Each row has a name. Each piece below is followed by the name of the row it came from, unless a question asks for something else. Each question is about the rows just above it. Places in a row count from 0.

(61): [ 1.367,  2.906, -0.379,  0.561,  2.867,  5.314, -1.572,  1.719, -6.531,
 -6.365, -9.114,  3.945,  2.764, -0.546,  5.722, -0.597,  1.691,  2.330,
  1.939]
(21): [ 2.242, -4.475, -0.643,  5.314,  3.945,  2.867, -1.572, -9.114, -6.365,
  0.561, -6.531,  1.719, -4.129, -5.006,  5.016, -2.485, -4.223, -3.153,
 -3.099]
(125): [-6.593, -4.406, -8.766, -0.098, -4.106,  1.094, -6.921, -2.280,  3.043,
  3.288,  1.928, -4.199, -3.839, -1.379,  1.334,  0.774, -3.011, -2.370,
 -1.179]
(50): [ 4.018, -0.515,  3.442, -3.824, -0.598,  0.344,  4.011,  2.636,  0.387,
  0.244,  0.622, -0.358, -0.878, -1.199,  0.355, -4.143, -1.799, -1.108,
 -0.628]
Changed (21): [ 2.242, -4.475, -0.643,  5.315,  3.945,  2.867, -1.572, -9.114, -6.365,
  0.561, -6.531,  1.719, -4.129, -5.006,  5.016, -2.485, -4.223, -3.153,
 -3.099]. Place and old value: : 3, [5.314]
One entry of (125) was changed: [-6.593, -4.406, -8.766, -0.098, -4.106,  1.094, -6.921, -2.280,  3.043,
  3.288,  1.928, -4.199, -3.839, -1.379,  1.334,  0.774, -3.012, -2.370,
 -1.179]. Where, and from what? : 16, [-3.011]
One entry of (21) was changed: [ 2.242, -4.475, -0.643,  5.314,  3.945,  2.867, -1.572, -9.114, -6.365,
  0.561, -6.531,  1.719, -4.128, -5.006,  5.016, -2.485, -4.223, -3.153,
 -3.099]. Where, and from what? : 12, [-4.129]
q: [ 3.288,  1.928, -4.199, -3.839, -1.379,  1.334] : (125)
Which row holds [-1.572,  1.719, -6.531, -6.365, -9.114,  3.945,  2.764, -0.546,  5.722,
 -0.597]? : (61)
q: [ 0.561,  2.867,  5.314, -1.572,  1.719, -6.531, -6.365, -9.114,  3.945] : (61)
Where do [-6.531, -6.365, -9.114,  3.945] appear? : (61)

(38): [-8.415, -1.253, -3.420,  4.115,  6.472, -9.664, -7.668, -3.603, -3.129]
(109): [ 0.560, -4.577,  5.473,  0.542,  0.527, -1.484,  4.171,  0.889, -5.484]
(83): [ 0.560, -4.577,  0.542,  5.473,  4.171,  0.889,  0.527, -5.484, -5.374]
(52): [ 0.560, -4.577,  0.542,  5.473,  4.171,  0.889,  0.527, -5.484, -1.484]
(118): [-8.415,  3.162, -3.420,  4.115,  6.472, -9.664, -7.668, -3.603, -3.129]
[-4.577,  0.542,  5.473,  4.171,  0.889,  0.527, -5.484, -1.484] is in which row? : (52)
One entry of (38) was changed: [-8.415, -1.254, -3.420,  4.115,  6.472, -9.664, -7.668, -3.603, -3.129]. Where, and from what? : 1, [-1.253]
Where does [ 0.561, -4.577,  0.542,  5.473,  4.171,  0.889,  0.527, -5.484, -5.374] differ from (83), and what was there? : 0, [0.560]

